array([[143, 110, 159,  63,  70],
       [ 89,  57,  62, 114,  98]]) out 98

array([[ 94, 116, 157,  67, 109],
       [ 99, 109, 113,  98,  90]]) out 90

array([[112,  74,  67,  92],
       [ 93, 104,  87, 152]]) out 152

array([[125, 130,  92,  96, 154,  90, 135],
       [ 93, 133, 106, 109, 149,  90, 133]]) out 133

array([[ 58, 108, 152, 132,  62],
       [104, 100,  97, 112,  95]]) out 95

array([[141, 116, 148, 126],
       [139, 114, 142, 125]]) out 125
---
(97, 63, 121, 100, 162, 157, 116) => 97, 116
(102, 39, 147, 68, 134, 121, 128) => 102, 128
(59, 66, 46, 58, 41, 71) => 59, 71
(106, 51, 140, 156) => 106, 156
((69, 62, 106, 97, 50, 100), (108, 78, 80, 42, 77, 108), (68, 85, 132, 136, 90, 96)) => 69, 96
(106, 111, 64, 164, 108, 109) => 106, 109
((119, 70, 69, 115, 91, 62, 133), (83, 110, 73, 46, 122, 115, 77)) => 119, 77
---
[ 69,  43, 127, 144] ==> 69

[ 59, 107, 138,  75,  44,  97,  35] ==> 44

[106, 116,  96,  79,  73,  65, 154] ==> 73

array([[ 54,  77,  63, 111, 105,  88],
       [ 52,  96,  85, 128,  84,  83],
       [116, 142,  74, 113,  56, 126]]) ==> 54

array([[113,  89, 122, 116],
       [ 46, 122,  78, 122],
       [114,  85, 116,  68]]) ==> 68

array([[ 83,  34, 135,  73],
       [109, 140,  52, 111]]) ==> 52

[153, 160, 102, 106] ==> 106

array([[ 99,  95, 104, 146,  51, 129],
       [ 77,  41,  73, 145, 138, 142]]) ==> 51

[143, 167, 136, 121, 116, 112] ==> 116
---
Q: [153 105 102 121  74 108]
A: 153, 108

Q: [110  38  59  49  96 159  57]
A: 110, 57

Q:
[[142  83 124  76 152  60 133]
 [122  87 104 101 151 108 120]]
A: 142, 120

Q: [ 66  71 165  74 104]
A: 66, 104

Q: [ 74 109 105  37  94 133 142]
A: 74, 142

Q:
[[ 82  80 103 111]
 [106  34 108 108]
 [ 79  93  46  57]]
A: 82, 57

Q: [ 94  47  95 155]
A: 94, 155
---
132	51	73	98	66: 98
101	86	53	98	93	90: 93
36	79	153	37	128: 37
122	159	144	131	94: 131
139	125	137	112	150	62: 150
79	76	44	125	112	99	150: 99
---
array([[ 95, 103, 149, 148, 106,  82,  87],
       [108, 151, 142, 103, 103,  93,  82],
       [122, 149, 154, 124,  54,  86,  82]]) yields 87, 122

array([[151, 165,  67, 144,  91, 127],
       [ 82, 100,  58, 106,  60,  83]]) yields 127, 82

[151, 124,  84,  83] yields 83, 151

[ 94,  82, 139, 131,  51] yields 51, 94

[ 99, 135, 151,  62,  43,  59] yields 59, 99

[108, 102, 146, 160, 116, 115, 113] yields 113, 108
---
Input: [39, 73, 120, 101, 100]
Output: 120, 39

Input:
[[132, 107, 36, 46],
 [114, 102, 51, 74],
 [99, 99, 93, 102]]
Output: 132, 36

Input: [106, 56, 41, 113]
Output: 113, 41

Input: [55, 79, 159, 119]
Output: 159, 55

Input: [117, 160, 97, 110, 35, 82]
Output: 160, 35

Input:
[[138, 74, 105, 158, 156, 44, 147],
 [35, 53, 113, 55, 76, 166, 104],
 [77, 124, 126, 131, 118, 159, 145]]
Output: 166, 35

Input: [105, 72, 102, 42]
Output: 105, 42
---
array([[110,  81,  91, 131,  41],
       [122, 125, 133, 135,  74],
       [ 92,  69,  77,  93,  85]]) => 92

array([[ 52,  86, 128, 106,  86,  89],
       [101, 140, 109,  48,  95, 126],
       [117,  72,  86, 141, 114,  86]]) => 117

array([[109,  54, 135,  69, 108],
       [ 91,  42,  84,  74, 100],
       [100,  42, 110, 100, 106]]) => 100

array([[109,  92,  94,  97,  97,  98],
       [ 93,  96, 128, 165, 135, 135],
       [ 97, 102, 102, 102, 101, 101]]) => 97

array([[132,  56, 101, 135],
       [132, 127, 113, 122],
       [123,  44, 108, 132]]) => 123

array([[102,  97,  83,  87,  82,  79,  87],
       [102,  89, 101,  92, 125,  80,  86],
       [106, 104, 100,  97, 144,  54,  41]]) => 106
---
[[ 90 113  91 115  90 138 124 131]
 [115  72 100  68  90 113 113 101]
 [115 113 134  91  72 100 102 111]
 [103  99 126 115 117 119  80 101]
 [ 66  92  74  91  44 100  57 111]
 [ 78  78 126 103 108 107 102 111]
 [127  92 108 138  81 132 113  70]
 [103  99  91  91  90 125  57  80]
 [115  72  91  57  90 107 102 111]
 [ 90  92 100 126  81 132 113  70]
 [ 90  99 108 115  99 132 124 131]
 [164  85 100 103  99 119 113  91]] ==> 113

[[100  99  84  89  96 103 101]
 [ 79 104  95 110  86 100 106]
 [101  98 102  98  37 110  84]
 [130 124 114 129  87 123  81]
 [139  97 119  91 108 121 107]
 [ 98 105  88  95 114  80  79]
 [107  84 106 100  92 103  82]
 [ 88  89  81 103  93 105  92]] ==> 105

[[ 64  79 103  87  83 105 109  94  88 104  69  98  85]
 [163  99 102 103  73 106 108 124 106  80  66  82 101]
 [ 95  82  82 100 109  80 102  59 120 102  93  84  84]
 [ 61  95 108 103 115  79 109 130 121  98 124 102 103]
 [ 81  41  85  86 120 102 111  68  85 108 103  93 104]] ==> 93

[[ 95 103  51  56  93  85  96  90 125  86  94]
 [ 47 111 118  79 126 101  90  96  89  90  91]
 [120 146  74 117  78 104 117 118 122  94  51]
 [137 134 125  82  78 120  80  73  99 113  92]
 [ 74 107 100 123 104  63 130 115  54  54  71]] ==> 54

[[ 93 106  73  54 119  63  53  85 106  92 105]
 [ 88 120  79  99  98  96  92 103 115  97 116]
 [ 98  80 110  88  87  71  81 104  76  84 107]
 [100  88 113 118 140  98 106 114  90  78  82]
 [148 112  76  90 115 113 109 116 110  68  98]
 [ 93 118  98  94 110  90  89 140 122 123 111]] ==> 123

[[112 102 101 144  82  79]
 [ 88  83  94  95  87  97]
 [ 97 131 103  82  83 128]
 [121 128 101 138  75  98]
 [112  58  94 142 116  39]
 [ 92  91 111  90 135  84]
 [104 108 122 122 142  74]
 [101 107 113  76 103 123]
 [100 108 100 101  91 110]] ==> 91

[[ 98 100  56 114  75 115 124 109 103  98 100 100  77 101  98]
 [122 113 121 105 110 109 120 100 102  78 100 100  81 102  79]
 [ 90  79 112  82 111  82 134  92  89 129 100 100 108 109 128]
 [ 80 120 115 105 106 107  83 102 109 116 100 100  85  99 113]
 [101 116 132 115 128 115  90 111 115 102 100 100  70 115 103]
 [110 123  86 108  88 110 109 107 113 101 100 100 155  95 102]
 [135 112 100  78 102  75 104  92 110  78 100 100  88 103  79]] ==> 103

[[121 101  98 111  97 128 118  84 112  64]
 [ 92 113  72 103 105  97 114  92 111  96]
 [129 133  94 105 155  75  93 131 141 148]
 [ 95  96 135 107  98 142 109 116  88 127]
 [128 102 134 105 123  92  93 122 116 113]] ==> 116

[[ 79 131 133  83 112  98]
 [100 100 100 100 100 100]
 [100 100 100 100 100 100]
 [ 81 117  75  55 158  99]
 [103 103 105 110  86 106]
 [ 79 129 130  83 110  98]
 [103 106 107 117  72 115]
 [116  74  90 114  95  91]
 [103 103 105 111  84 108]] ==> 84
---
array([[116,  99, 111,  97, 113, 109],
       [124,  97, 155,  97,  99,  96],
       [131,  87, 130,  99,  87,  89]]) yields 99

array([[129,  83,  86, 122,  44],
       [160, 112,  73, 110,  82]]) yields 110

array([[ 76,  96,  81,  49, 100, 118,  56],
       [106,  85, 152,  61,  48,  55, 102],
       [ 74,  81,  63, 112, 123, 145,  83]]) yields 55

array([[132, 159, 147,  97],
       [ 50,  49,  74, 120]]) yields 74

array([[129,  87,  89, 112, 143, 122,  86],
       [ 97,  61,  97, 145, 137,  99,  92],
       [105,  64, 100, 150, 153, 115, 100]]) yields 99

array([[ 86, 157, 122, 119],
       [142, 112, 104,  86],
       [112, 107,  67, 129]]) yields 104

array([[ 87,  71,  99, 106, 106,  83],
       [ 95, 148,  95, 101,  97,  88],
       [ 76, 119, 100, 117, 111,  60]]) yields 97
